Below are the code and all the weights of a small trained network. Each question names an input and a target symbol and asks about switching units off, where a switched-off unit gives its printed mean instead of its output.

import numpy as np


def w(rows, s, z=0):
    codes = np.array(rows[::2]) - 128.0
    scale = np.full(codes.shape[1], s)
    scale[-1] = z or s
    return codes * scale


def f(y):
    return y / 2 * (1 + np.tanh(0.7978845608 * (y + 0.044715 * y**3)))


def softmax(a):
    e = np.exp(a - a.max(-1, keepdims=True))
    return e / e.sum(-1, keepdims=True)


def log_softmax(a):
    a = a - a.max(-1, keepdims=True)
    return a - np.log(np.exp(a).sum(-1, keepdims=True))


def net(x, mask):
    ids = ['ΓΛΦΨδζθμξτ'.index(c) for c in x.split()]
    T = len(ids)
    res = E[ids] + P[:T]
    q, k, v = (res @ M[0].T for M in (Q, K, V))
    z = softmax(np.where(np.tri(T) > 0, q @ k.T / 3**0.5, -1e9)) @ v
    res = res + np.where(mask[0], z, O[0][:, -1]) @ O[0][:, :-1]
    y = f(res @ A[0][:, :-1].T + A[0][:, -1])
    res = res + np.where(mask[1:25], y, B[0][:, -1]) @ B[0][:, :-1]
    return log_softmax(res[-1] @ U[:, :-1].T + U[:, -1])


Q, K, V, O, A, B = {}, {}, {}, {}, {}, {}
E = w([
[140,192,91,108,90],'Γ',
[90,4,131,43,53],'Λ',
[145,174,184,243,159],'Φ',
[144,173,92,135,90],'Ψ',
[37,216,90,96,152],'δ',
[211,161,80,153,60],'ζ',
[197,233,99,70,83],'θ',
[50,149,62,148,63],'μ',
[101,244,98,64,158],'ξ',
[155,40,80,5,98],'τ',
],0.013)
P = w([
[75,29,58,255,255],'0',
[75,144,131,159,69],'1',
[122,146,120,142,78],'2',
[156,148,112,124,86],'3',
[174,152,108,113,89],'4',
[179,167,115,92,113],'5',
[176,168,103,85,115],'6',
[163,168,95,76,114],'7',
[167,172,91,65,121],'8',
[165,188,100,57,132],'9',
[145,186,90,50,129],'10',
[136,201,106,34,141],'11',
],0.0082)
Q[0] = w([
[131,29,150,74,245],'h0',
[81,210,3,50,69],'h0',
[143,219,34,104,73],'h0',
],0.0073)
K[0] = w([
[137,136,105,51,3],'h0',
[150,55,2,128,229],'h0',
[86,26,93,191,229],'h0',
],0.0076)
V[0] = w([
[2,83,150,41,50],'h0',
[224,8,64,111,60],'h0',
[239,207,122,65,86],'h0',
],0.01)
O[0] = w([
[10,90,98,174,181,57],'h0',
[45,137,128,115,16,99],'h0',
[180,136,64,168,60,2],'h0',
],0.014,0.0079)
A[0] = w([
[90,150,141,93,160,88],'n0',
[131,77,94,86,119,149],'n1',
[127,103,101,89,87,157],'n2',
[148,86,129,184,146,153],'n3',
[155,169,128,165,153,162],'n4',
[163,147,126,154,132,196],'n5',
[95,120,195,151,147,147],'n6',
[170,124,131,127,165,79],'n7',
[139,133,104,102,111,224],'n8',
[137,118,129,144,149,156],'n9',
[114,182,133,168,100,79],'n10',
[124,133,149,249,125,3],'n11',
[132,133,142,122,157,177],'n12',
[125,134,114,131,88,140],'n13',
[122,164,98,116,112,108],'n14',
[117,122,107,162,93,137],'n15',
[122,82,131,121,155,99],'n16',
[132,164,131,128,162,194],'n17',
[158,151,107,119,167,110],'n18',
[112,133,159,87,157,157],'n19',
[136,155,162,92,91,147],'n20',
[147,173,98,152,118,158],'n21',
[111,170,89,129,114,78],'n22',
[147,149,97,128,104,129],'n23',
],0.016,0.0051)
B[0] = w([
[140,130,144,130,103,223],'n0',
[133,118,143,135,199,163],'n1',
[170,119,161,139,169,193],'n2',
[139,176,130,86,108,143],'n3',
[80,75,120,126,156,232],'n4',
[87,141,111,138,153,211],'n5',
[150,146,119,70,118,179],'n6',
[109,80,114,137,96,252],'n7',
[114,152,108,142,157,184],'n8',
[129,146,142,87,100,153],'n9',
[149,4,164,91,133,147],'n10',
[234,39,126,27,129,136],'n11',
[118,141,112,122,97,209],'n12',
[132,106,156,97,144,164],'n13',
[127,117,165,208,115,155],'n14',
[128,158,105,112,146,153],'n15',
[166,137,181,135,99,145],'n16',
[120,143,130,153,136,240],'n17',
[117,105,131,152,133,254],'n18',
[137,111,102,122,108,249],'n19',
[170,136,78,169,109,221],'n20',
[90,164,167,142,148,165],'n21',
[117,94,140,177,106,154],'n22',
[93,128,175,107,150,155],'n23',
],0.011,0.015)
U = w([
[136,193,110,163,136,199],'Γ',
[100,141,91,115,102,81],'Λ',
[228,58,13,100,86,95],'Φ',
[165,202,96,146,117,253],'Ψ',
[245,19,213,25,207,46],'δ',
[219,123,211,147,114,93],'ζ',
[75,159,225,255,193,65],'θ',
[185,191,145,44,165,99],'μ',
[76,85,52,185,212,205],'ξ',
[147,37,135,204,57,14],'τ',
],0.0057,0.0028)

Each question gives the input, a string of symbols that net reads in full, and the target symbol t.
The units are the heads (3 rows each of Q, K, V and O) and the neurons (one row each of A and B). Each row of codes is followed by its name. A weight is (code - 128) times the scale printed after its matrix; where a second scale follows, it is the last column's (O, A, B and U).
mask holds one flag per unit, heads first, then neurons. A switched-off unit (its flag False) gives its mean, the last column of its rows in O or B, instead of its output. The means were averaged over made-up inputs and are rounded, as every weight is.
A unit's drop is (log p(t) with every unit on - log p(t) with that unit switched off) / (log p(t) with every unit on - log p(t) with every unit switched off).
The circuit of an input: a set's keep is (log p(t) with only the set's units on - log p(t) with every unit switched off) / (log p(t) with every unit on - log p(t) with every unit switched off). Starting from the 12 units with the biggest drops (on a tie, the unit counted first), units are removed one at a time, each time the one whose removal leaves the highest keep (on an exact tie, the one counted first), for as long as the keep stays at least 0.8.
circuit, biggest first: the units of the circuit, biggest drop first
k most important neurons: the k neurons with the biggest drops, biggest first
drop when u is switched off: that unit's drop, to one decimal
input ξ ξ Λ ξ Λ Φ, target δ: circuit, biggest first : (n11, h0)
input δ ξ ξ ζ θ Λ Φ Γ Ψ, target δ: circuit, biggest first : (h0)
input ζ θ μ ζ, target ζ: circuit, biggest first : (h0, n14, n2, n7)
input Φ ξ Λ ξ ζ Φ τ Λ, target ξ: circuit, biggest first : (h0, n1)
input τ Γ ξ ξ Γ τ θ, target τ: circuit, biggest first : (h0, n10)
input μ ξ ξ, target μ: circuit, biggest first : (h0, n6, n7, n4)
input θ θ Φ δ τ τ Ψ Λ τ θ θ ξ, target θ: 2 most important neurons : (n14, n21)
input τ ξ ξ ζ δ Ψ, target τ: circuit, biggest first : (h0, n10)
input δ ξ ξ Λ Φ δ, target δ: circuit, biggest first : (h0, n6)
input τ Φ Ψ Φ ξ δ, target τ: circuit, biggest first : (h0, n10, n22)
input τ ξ ξ ξ ξ Φ ξ τ Φ ξ ξ μ, target τ: 2 most important neurons : (n10, n22)
input Φ δ Λ ζ ξ τ Φ θ, target Φ: 2 most important neurons : (n20, n7)
input τ τ ζ ξ ξ, target τ: 3 most important neurons : (n10, n22, n14)
input ξ ξ Φ, target δ: circuit, biggest first : (n11)
input Φ Γ Φ δ ζ Φ ξ ξ, target Φ: 3 most important neurons : (n20, n19, n7)
input Φ ξ ξ Λ ξ τ Ψ δ ξ ξ Γ μ, target Φ: 2 most important neurons : (n20, n19)
input θ τ δ Λ ξ μ Λ Φ Γ δ, target θ: 2 most important neurons : (n14, n21)
input μ Φ Λ ξ ξ ζ ξ τ τ δ μ, target μ: 2 most important neurons : (n6, n7)
input μ ξ Ψ ξ ξ Γ ξ δ ξ τ Ψ, target μ: 3 most important neurons : (n6, n7, n4)
input μ τ ξ ξ Φ ξ Γ, target μ: 3 most important neurons : (n6, n7, n4)
input δ ξ ζ δ ξ θ ξ ξ ξ ξ θ ξ, target δ: most important neuron : (n20)
input Φ τ ξ Φ θ τ Φ Λ ζ, target Φ: 2 most important neurons : (n20, n7)
input ξ ξ ζ τ Γ θ, target ξ: drop when n14 is switched off : 0.0
input ζ ξ Φ ξ ζ Γ Φ δ Ψ δ, target ζ: drop when h0 is switched off : 0.9
input Ψ Λ Λ Φ δ ξ ξ Λ Φ ζ μ ξ, target Ψ: drop when h0 is switched off : 0.2
